Below is a small trained network, with its code and all its weights. Each question gives an input and a class and asks what happens when units are switched off, that is, made to give their printed mean instead of their output.

import numpy as np


def w(rows, s, z=0):
    codes = np.array(rows[::2]) - 128.0
    scale = np.full(codes.shape[1], s)
    scale[-1] = z or s
    return codes * scale


def norm(h):
    return h / np.sqrt((h * h).mean(-1, keepdims=True) + 1e-5)


def f(y):
    return y / 2 * (1 + np.tanh(0.7978845608 * (y + 0.044715 * y**3)))


def log_softmax(a):
    a = a - a.max(-1, keepdims=True)
    return a - np.log(np.exp(a).sum(-1, keepdims=True))


def net(x, mask):
    res = np.array(x, float).reshape(1, 6) / 4 @ E
    u = 0
    for l in range(2):
        y = f(norm(res) @ A[l][:, :-1].T + A[l][:, -1])
        res = res + np.where(mask[u : u + 8], y, B[l][:, -1]) @ B[l][:, :-1]
        u += 8
    return log_softmax(norm(res)[-1] @ U[:, :-1].T + U[:, -1])


A, B = {}, {}
E = w([
[57,207,128,232,113,57,99],'x0',
[121,131,132,125,125,130,127],'x1',
[140,142,136,129,131,132,130],'x2',
[125,114,121,138,121,128,122],'x3',
[143,86,155,102,245,111,30],'x4',
[125,77,208,172,128,64,174],'x5',
],0.011)
A[0] = w([
[147,103,111,78,96,196,252,152],'0.n0',
[136,80,188,93,113,111,173,3],'0.n1',
[101,196,107,146,37,127,163,15],'0.n2',
[126,112,158,161,163,138,120,9],'0.n3',
[127,136,110,157,89,93,195,78],'0.n4',
[145,103,124,111,52,180,208,93],'0.n5',
[144,92,171,65,163,181,119,37],'0.n6',
[97,92,200,153,120,79,190,87],'0.n7',
],0.012,0.0039)
B[0] = w([
[156,180,105,151,206,44,39,254],'0.n0',
[142,87,241,203,211,150,128,156],'0.n1',
[47,98,107,164,161,232,198,224],'0.n2',
[110,116,119,190,120,123,84,131],'0.n3',
[116,158,220,52,69,143,181,186],'0.n4',
[89,129,148,128,182,1,27,223],'0.n5',
[101,90,102,153,36,203,147,192],'0.n6',
[199,109,188,47,39,71,101,197],'0.n7',
],0.0079,0.0087)
A[1] = w([
[65,198,64,136,181,112,116,136],'1.n0',
[178,76,156,109,92,201,109,152],'1.n1',
[181,101,148,154,41,81,234,2],'1.n2',
[116,154,128,146,127,75,7,127],'1.n3',
[155,110,117,97,135,95,150,5],'1.n4',
[154,31,231,158,150,68,116,63],'1.n5',
[156,39,119,114,196,153,63,118],'1.n6',
[164,71,193,159,185,154,166,33],'1.n7',
],0.011,0.0035)
B[1] = w([
[130,102,62,173,74,171,113,227],'1.n0',
[100,132,76,60,183,186,173,169],'1.n1',
[199,209,49,35,87,103,100,159],'1.n2',
[202,127,112,108,185,81,76,254],'1.n3',
[144,171,135,187,150,147,100,118],'1.n4',
[65,86,163,254,161,159,178,234],'1.n5',
[130,177,131,70,76,137,188,228],'1.n6',
[29,135,91,220,80,165,141,149],'1.n7',
],0.011,0.0097)
U = w([
[167,155,33,141,164,107,17,154],'0',
[42,98,113,217,93,250,201,255],'1',
[122,92,205,220,185,42,103,133],'2',
[126,178,191,116,8,79,169,21],'3',
[128,120,81,22,166,226,160,22],'4',
],0.017,0.0043)

Each question gives the input, the list of numbers given to net, and the class t.
The units are the neurons (one row each of A and B). Each row of codes is followed by its name. A weight is (code - 128) times the scale printed after its matrix; where a second scale follows, it is the last column's (A, B and U).
mask holds one flag per neuron, layer by layer. A switched-off neuron (its flag False) gives its mean, the last column of its row in B, instead of its output. The means were averaged over made-up inputs and are rounded, as every weight is.
A unit's drop is (log p(t) with every unit on - log p(t) with that unit switched off) / (log p(t) with every unit on - log p(t) with every unit switched off).
The circuit of an input: a set's keep is (log p(t) with only the set's units on - log p(t) with every unit switched off) / (log p(t) with every unit on - log p(t) with every unit switched off). Starting from the 12 units with the biggest drops (on a tie, the unit counted first), units are removed one at a time, each time the one whose removal leaves the highest keep (on an exact tie, the one counted first), for as long as the keep stays at least 0.8.
units of the circuit, in order: the units of the circuit, biggest drop first
most important unit: the unit with the biggest drop
top k neurons: the k neurons with the biggest drops, biggest first
k most important neurons of layer l: the k neurons of layer l with the biggest drops, biggest first
drop when u is switched off: that unit's drop, to one decimal
input [4,0,6,8,-5,7], class 3: units of the circuit, in order : [1.n2]
input [-3,-7,-8,-2,-8,8], class 2: 2 most important neurons of layer 0 : [0.n5 0.n0]
input [0,8,4,-2,8,-3], class 4: units of the circuit, in order : [0.n0 1.n6]
input [-5,7,-6,2,1,5], class 1: top 4 neurons : [0.n6 0.n1 1.n7 1.n5]
input [1,-8,0,0,-1,8], class 3: top 2 neurons : [0.n7 1.n2]
input [0,-2,5,-4,6,1], class 1: top 4 neurons : [0.n0 0.n5 1.n5 1.n7]
input [-5,-8,-2,3,-1,2], class 2: top 3 neurons : [0.n0 0.n1 1.n5]
input [3,5,2,8,-8,1], class 3: top 2 neurons : [0.n4 1.n5]
input [-1,2,-7,2,-6,8], class 2: top 2 neurons : [0.n5 1.n5]
input [-2,0,-5,-3,-8,-5], class 0: top 2 neurons : [0.n0 0.n5]
input [1,4,6,-1,-2,-5], class 1: top 2 neurons : [0.n2 1.n3]
input [-7,4,-5,-8,-2,-6], class 0: drop when 0.n0 is switched off : 0.6
input [3,4,-5,4,-6,8], class 3: drop when 1.n2 is switched off : 0.3
input [-7,2,-8,-5,-3,6], class 2: drop when 0.n0 is switched off : 0.1
input [-7,3,-3,-6,-5,1], class 2: most important unit : 0.n1
input [7,6,-8,-5,-6,2], class 3: 2 most important neurons of layer 0 : [0.n7 0.n4]
